145,149,120,129,121,125,116
112,117,141,142,136,142,143
112,154,145,121,150,148,141
: 116

129,118,134,129
120,114,143,149
125,114,137,128
: 129

124,149,110,135,112
150,137,123,133,115
138,138,117,135,142
: 112

149,146,148,141,146
125,119,125,132,126
154,140,153,149,152
: 146

105,105,105,104,126
152,133,151,152,126
104,123,104,103,123
: 126

151,118,109,131
135,158,129,129
127,118,128,137
: 131

113,119,113,123,126
133,133,122,151,129
132,139,148,118,120
: 126

128,141,126,127,116,130,127
99,147,100,100,148,155,130
157,156,156,157,109,155,156
: 127

100,155,156,132,102,144,129
145,126,143,108,100,156,112
126,122,152,109,105,152,106
: 129

121,134,106,119,133,106
125,146,114,122,127,114
135,135,144,125,122,142
: 106
---
[[104 134 105 120 141 131 121]
 [110 113 111 135 121 139 138]
 [104 130 129 142 150 116 145]] value 116

[[115 113 120 143]
 [143 150 136 104]
 [136 134 131 120]] value 131

[[103 153 115 133 123]
 [107 103 152 105 115]
 [153 104 128 109 118]] value 109

[[142 120 112 108]
 [105 113 107 140]
 [140 145 141 111]] value 141

[[127 109 115 107 129 119]
 [121 133 116 122 124 126]
 [132 127 137 137 127 126]] value 127

[[121 147 134 136 149]
 [130 106 141 131 121]
 [103 104 147 108 107]] value 108

[[150 124 149 118 151]
 [134 153 119 128 125]
 [111 138 125 121 117]] value 121
---
[137 128 151 117 121 138 143] -> 137, 143

[[125 107 115 140]
 [138 142 148 122]
 [125 107 116 140]] -> 125, 140

[[124 123 136 130 154 137]
 [121 142 129 152 140 119]] -> 124, 119

[[135 139 136 125 138 147]
 [125 141 112 128 119 113]
 [124 107 137 131 124 122]] -> 135, 122

[135 129 119 140 110 107] -> 135, 107

[[120 142 114 125 133 134]
 [129 124 107 103 112 153]] -> 120, 153

[[100 122 126 146]
 [130 101 126 120]
 [137 153 147  98]] -> 100, 98

[[132 137 149 153]
 [128 145 131 128]] -> 132, 128

[[140 127 126 140 128 125]
 [118 125 147 106 125 126]
 [136 118 141 128 146 146]] -> 140, 146

[[122 100 141 114]
 [136 102 114 109]] -> 122, 109
---
[[137 151 120 129 149 101 134]
 [134 104 146 154 110 126 139]
 [152 121 141 106 103 138 129]
 [136 105 102 111 127 127 144]
 [134 151 145 120 135 121 145]
 [127 150 134 148 121 102 101]
 [150 134 132 113 131 105 152]
 [132 108 116 121 102 154 107]
 [120 141 148 133 120 140 102]
 [138 104 132 127 154 123 131]
 [130 118 115 148 109 116 155]] result: 120

[[110 116 121 110 143 134]
 [136 130 121 144 115 125]
 [119 128 125 133 134 131]
 [139 124 123 141 117 126]
 [131 131 104 132 104 119]
 [131 138 131 143 126 129]
 [141 142 124 143 115 132]
 [120 118 125 117 134 143]
 [121 134 144 123 132 134]] result: 141

[[126 123 123 133 127 132 126 135 125 127 132 123 126 148]
 [132 135 142 125 128 121 130 120 132 127 121 134 126 100]
 [131 138 141 121 130 116 130 113 133 127 127 137 127  98]
 [132 135 143 127 128 123 130 122 132 128 119 132 125 101]
 [133 125 143 140 122 141 130 146 128 129 105 119 120 118]] result: 131

[[123 115 122 115 114 137 136 108 132]
 [124 114 126 115 114 140 136 109 133]
 [125 109 124 116 114 139 134 101 129]
 [124 117 127 114 115 140 137 116 137]
 [120 118 119 114 113 134 139 112 134]
 [123 112 122 115 114 138 136 105 131]
 [125 112 126 115 114 140 135 106 132]
 [125 112 127 115 114 141 136 107 132]
 [119 118 113 114 107 131 139 109 133]] result: 125

[[125 117 116 116 115 117 117]
 [123 118 111 110 110 111 112]
 [119 132 131 133 134 131 131]
 [127 119 105 103 103 103 104]
 [126 124 129 132 132 130 128]] result: 119

[[129 123 127 122 131 122 130 119 128 133 126]
 [126 134 135 125 132 121 125 157 151 126 134]
 [125 139 135 133 120 108 121 132 124 124 129]
 [133 131 125 123 108 134 134 141 119 151 127]
 [128 132 114 111 128 132 128 149 122 116 125]] result: 125

[[122 136 129 136 132 134]
 [129 118 125 115 124 123]
 [141 107 128 114 116 113]
 [130 120 119 132 121 133]
 [122 134 129 134 131 133]
 [128 129 128 129 129 128]
 [137 131 111 113 122 141]
 [125 122 143 119 134 127]] result: 128
---
[[131 128 127 138]
 [127 128 127 132]
 [128 128 127 150]] ==> 138

[[105 133 112 125 136 121]
 [104 134 112 126 134 120]
 [137 140 139 148 119 118]] ==> 121

[[139 105 115 130]
 [120 153 145 101]
 [123 129 106 139]] ==> 130

[[127 139 132 116 129 132]
 [124 131 129 115 101 129]
 [123 144 134 101 103 134]] ==> 132

[[121 139 139 131 132]
 [108 149 121 136 127]
 [140 108 123 128 135]] ==> 132

[[117 129 117 137 129 128]
 [121 128 125 139 130 143]
 [119 132 119 119 149 119]] ==> 128

[[137 124 130 113 152]
 [135 143 121 113 129]
 [116 131 141 135 124]] ==> 152

[[147 136 144 109 129]
 [140 151 109 106 138]
 [130 137 125 151 111]] ==> 129
---
Input:
[[137 139 154 156 137 107 108]
 [139 130 154 149 127 112 128]
 [123 115 104 101 125 128 138]]
Output: 115

Input:
[[128 133 129 129]
 [123 120 129 139]
 [119 105 124 143]]
Output: 105

Input:
[[117 111 128 151 107]
 [120 147 118 137 110]
 [107 114 114 127 128]]
Output: 114

Input:
[[145 138 136 119 139 137]
 [120 120 134 105 130 107]
 [109 119 151 114 110 118]]
Output: 119

Input:
[[132 133 125 127 128]
 [105 100 141 133 128]
 [134 136 124 127 128]]
Output: 136

Input:
[[118 134 119 133 119]
 [127 101 126 100 131]
 [149 110 145 106 145]]
Output: 110

Input:
[[119 135 154 154 154]
 [129 131 123 127 122]
 [122 131 138 135 138]]
Output: 131

Input:
[[144 151 128 141 119 150]
 [135 156 128 131 117 129]
 [104 149 128 110 137 109]]
Output: 149
---
[104 136 117 111 143 124 154] -> 111

[128 120 151 124 134] -> 151

[146 103 128 139 135 135 134] -> 139

[109 119 118 106 111] -> 118

[115 152 114 108 142] -> 114

[[130 147 131 129 151 126 103]
 [139 131 135 123 123 123 124]
 [123 121 131 128 129 134 146]] -> 123

[117 152 110 115  99 108 131] -> 115
---
[[114 134 138 122 122 146 122]
 [143 139 137 141 142 142 142]
 [142 137 135 140 122 137 150]] Out: 141, 150

[[121 125 133 128 128 131 124]
 [150 112 108 128 119 128 135]
 [123 126 132 128 128 130 126]] Out: 128, 150

[149 129 102 129 117] Out: 102, 149

[141 127 157 132 119 124 152] Out: 132, 157

[129 107 134 134 142] Out: 134, 142

[134 114 140 100 136] Out: 140, 140

[[126 125 114 121 107]
 [122 128 112 118 102]
 [125 136 141 134 140]] Out: 112, 141

[132 104 125 123 135] Out: 125, 135
